[[124 142 140 133 133 123 121 114 106 105]
 [141 127 126 122 121 118 121 114 107 108]
 [135 124 131 140 137 145 141 143 135 137]]
->
[[124 142 140 133 133 123 121 114 106 105]
 [135 124 131 140 137 145 141 143 135 137]]

[[140 135 124 121 122 131 137 133 125 133 118 127 128 123]
 [109 125 128 122 141 132 133 138 135 130 107 134 148 135]
 [117 130 133 136 119 128 117 124 127 133 132 131 142 144]
 [150 140 120 118 125 132 128 135 126 120 144 117 137 131]
 [118 131 138 128 113 125 130 131 119 126 138 128 139 129]]
->
[[140 135 124 121 122 131 137 133 125 133 118 127 128 123]
 [117 130 133 136 119 128 117 124 127 133 132 131 142 144]
 [118 131 138 128 113 125 130 131 119 126 138 128 139 129]]

[[141 131 103 139 114 100 130 125 146]
 [135 127 128 150 138 151 104 116 106]]
->
[[141 131 103 139 114 100 130 125 146]]

[[138 122 130 117 117 136 118 122 127 129]
 [129 140 117 137 115 145 118 132 121 122]
 [112 149 127 129 129 119 128 118 128 135]
 [126 113 146 126 131 132 118 141 140 117]
 [130 127 118 140 126 126 117 130 125 138]]
->
[[138 122 130 117 117 136 118 122 127 129]
 [112 149 127 129 129 119 128 118 128 135]
 [130 127 118 140 126 126 117 130 125 138]]

[[132 135 116 132 129]
 [121 129 121 131 132]
 [132 139 131 123 127]
 [120 117 131 122 137]
 [130 149 117 119 133]
 [139 138 121 132 124]
 [121 115 122 126 141]
 [144 129 138 133 123]
 [132 141 124 136 125]
 [132 108 151 126 125]
 [141 140 138 126 121]
 [138 129 139 135 111]]
->
[[132 135 116 132 129]
 [132 139 131 123 127]
 [130 149 117 119 133]
 [121 115 122 126 141]
 [132 141 124 136 125]
 [141 140 138 126 121]]

[[127 128 128 129 127 125 124 131 132 129 127 127]
 [128 128 128 116 128 120 138 123 129 125 128 128]
 [126 128 128 115 128 142 127 130 115 127 129 129]
 [128 128 128 132 128 131 126 128 125 127 129 127]
 [128 128 127 119 127 106 136 129 117 122 129 127]]
->
[[127 128 128 129 127 125 124 131 132 129 127 127]
 [126 128 128 115 128 142 127 130 115 127 129 129]
 [128 128 127 119 127 106 136 129 117 122 129 127]]
---
[[115 133 101 108]
 [132 150 102 109]
 [ 99 150 105 136]
 [134 101 108 139]]
->
[[139 108 101 134]
 [136 105 150  99]
 [109 102 150 132]
 [108 101 133 115]]

[[120 111 139 156]
 [115  99 133 106]
 [122 102 106 100]]
->
[[100 106 102 122]
 [106 133  99 115]
 [156 139 111 120]]

[[111 128 111 107 118 107 147 125 147]
 [129 130 114 135 117 112 143 115 123]
 [129 117 153 121 146 128 122 131 115]
 [142 143 125 139 131 156 123 127 142]
 [101 110 125 113 122 110 143 128 135]
 [145 133 123 137 130 150 129 127 137]]
->
[[137 127 129 150 130 137 123 133 145]
 [135 128 143 110 122 113 125 110 101]
 [142 127 123 156 131 139 125 143 142]
 [115 131 122 128 146 121 153 117 129]
 [123 115 143 112 117 135 114 130 129]
 [147 125 147 107 118 107 111 128 111]]

[[120 128 118 118 124 136 126 115 125]
 [137 148 128 126 119 118 129 128 133]
 [141 131 112 128 144 148 139 138 138]
 [145 133 127 118 132 124 146 122 129]
 [111 131 123 128 154 154 124 136 136]
 [138 134 132 120 120 118 121 117 121]
 [113 127 122 125 157 156 121 137 129]
 [138 122 133 129 139 152 120 123 115]
 [128 117 137 130 122 120 117 135 129]
 [128 123 111 134 129 129 116 134 114]]
->
[[114 134 116 129 129 134 111 123 128]
 [129 135 117 120 122 130 137 117 128]
 [115 123 120 152 139 129 133 122 138]
 [129 137 121 156 157 125 122 127 113]
 [121 117 121 118 120 120 132 134 138]
 [136 136 124 154 154 128 123 131 111]
 [129 122 146 124 132 118 127 133 145]
 [138 138 139 148 144 128 112 131 141]
 [133 128 129 118 119 126 128 148 137]
 [125 115 126 136 124 118 118 128 120]]

[[126 133 125 126 127 130 132]
 [127 114 124 134 134 114 124]
 [137 117 126 141 133 133 139]
 [124 128 106 145 108 131 136]
 [130 128 124 129 121 126 131]
 [115 132 125 127 125 118 118]
 [132 124 142 110 137 115 121]
 [126 117 124 137 136 121 132]
 [129 117 125 139 134 124 132]
 [131 131 131 129 128 137 134]]
->
[[134 137 128 129 131 131 131]
 [132 124 134 139 125 117 129]
 [132 121 136 137 124 117 126]
 [121 115 137 110 142 124 132]
 [118 118 125 127 125 132 115]
 [131 126 121 129 124 128 130]
 [136 131 108 145 106 128 124]
 [139 133 133 141 126 117 137]
 [124 114 134 134 124 114 127]
 [132 130 127 126 125 133 126]]

[[129 133 125 137 128 113 135 137 125 123 126 131 139 124]
 [102 134 108 123 132 137 129 133 131 113 130 135 126 145]
 [120 136 122 127 122 128 116 122 135 122 122 110 145 107]
 [157 130 153 124 130 130 134 134 133 141 131 144 126 141]
 [132 132 137 124 119 124 115 127 136 126 122 108 151 110]
 [143 118 147 139 116 112 127 139 118 130 132 136 153 134]]
->
[[134 153 136 132 130 118 139 127 112 116 139 147 118 143]
 [110 151 108 122 126 136 127 115 124 119 124 137 132 132]
 [141 126 144 131 141 133 134 134 130 130 124 153 130 157]
 [107 145 110 122 122 135 122 116 128 122 127 122 136 120]
 [145 126 135 130 113 131 133 129 137 132 123 108 134 102]
 [124 139 131 126 123 125 137 135 113 128 137 125 133 129]]

[[123 123 134 130 114 148 113 141]
 [135 137 149 128 138 114 141 130]
 [133 125 145 131 145 111 139 120]
 [124 130 114 115 109 141 117 128]
 [134 133 129 150 144 131 126 143]
 [137 145 141 138 137 127 134 146]
 [130 132 138 107 114 137 113 129]
 [118 102 128 129 124 133 119 116]
 [130 120 125 108 128 124 116 108]
 [123 130 151 129 117 123 146 135]
 [134 116 136 125 142 131 105 121]
 [117 122 135 146 118 132 144 140]]
->
[[140 144 132 118 146 135 122 117]
 [121 105 131 142 125 136 116 134]
 [135 146 123 117 129 151 130 123]
 [108 116 124 128 108 125 120 130]
 [116 119 133 124 129 128 102 118]
 [129 113 137 114 107 138 132 130]
 [146 134 127 137 138 141 145 137]
 [143 126 131 144 150 129 133 134]
 [128 117 141 109 115 114 130 124]
 [120 139 111 145 131 145 125 133]
 [130 141 114 138 128 149 137 135]
 [141 113 148 114 130 134 123 123]]

[[139 130 135]
 [121 158 117]
 [124 104 136]
 [110 145 115]
 [121 141 136]
 [132 115 146]
 [139 129 134]]
->
[[134 129 139]
 [146 115 132]
 [136 141 121]
 [115 145 110]
 [136 104 124]
 [117 158 121]
 [135 130 139]]
---
[[142 129 123 126 144 122 135]
 [137 130 118 120 140 101 126]
 [134 132 105 135 123 114 133]
 [131 107 133 149 132 106 109]]
->
[[134 132 105 135 123 114 133]
 [137 130 118 120 140 101 126]
 [142 129 123 126 144 122 135]
 [131 107 133 149 132 106 109]]

[[115 150 149 135 117 122 123 131 114 129 128]
 [124 120 124 130 133 118 128 126 140 129 125]
 [123 137 137 137 131 120 132 130 126 143 133]
 [134 121 117 112 128 140 135 129 123 127 126]
 [119 132 121 127 118 120 135 128 120 131 120]]
->
[[134 121 117 112 128 140 135 129 123 127 126]
 [119 132 121 127 118 120 135 128 120 131 120]
 [124 120 124 130 133 118 128 126 140 129 125]
 [123 137 137 137 131 120 132 130 126 143 133]
 [115 150 149 135 117 122 123 131 114 129 128]]

[[141 118 118 120 137 139 144 119 127 115 134 129 137 120 121 147]
 [118 133 136 134 136 141 125 126 127 108 146 128 116 149 132 148]
 [103 150 152 149 134 132 142 129 127 114 129 128 139 119 145 133]
 [100 144 146 146 143 114 110 143 127 135 136 129 114 138 143 111]
 [107 143 147 146 121 141 133 132 128 143 115 127 139 118 144 150]]
->
[[141 118 118 120 137 139 144 119 127 115 134 129 137 120 121 147]
 [118 133 136 134 136 141 125 126 127 108 146 128 116 149 132 148]
 [100 144 146 146 143 114 110 143 127 135 136 129 114 138 143 111]
 [107 143 147 146 121 141 133 132 128 143 115 127 139 118 144 150]
 [103 150 152 149 134 132 142 129 127 114 129 128 139 119 145 133]]

[[119 123 115 136 129 123 136 124 142 123 124 137 129 120]
 [143 115 149 145 133 117 140 123 107 119 124 142 115 140]
 [121 119 121 144 137 120 141 124 109 122 125 146 123 141]
 [131 134 107 118 124 132 120 131 115 134 131 118 132 136]]
->
[[131 134 107 118 124 132 120 131 115 134 131 118 132 136]
 [119 123 115 136 129 123 136 124 142 123 124 137 129 120]
 [121 119 121 144 137 120 141 124 109 122 125 146 123 141]
 [143 115 149 145 133 117 140 123 107 119 124 142 115 140]]

[[122 126 137]
 [126 145 124]
 [131 154 127]]
->
[[126 145 124]
 [131 154 127]
 [122 126 137]]

[[107 151 148 127 122 112 123 122 124]
 [156 139 128 144 143 144 124 157 120]]
->
[[156 139 128 144 143 144 124 157 120]
 [107 151 148 127 122 112 123 122 124]]
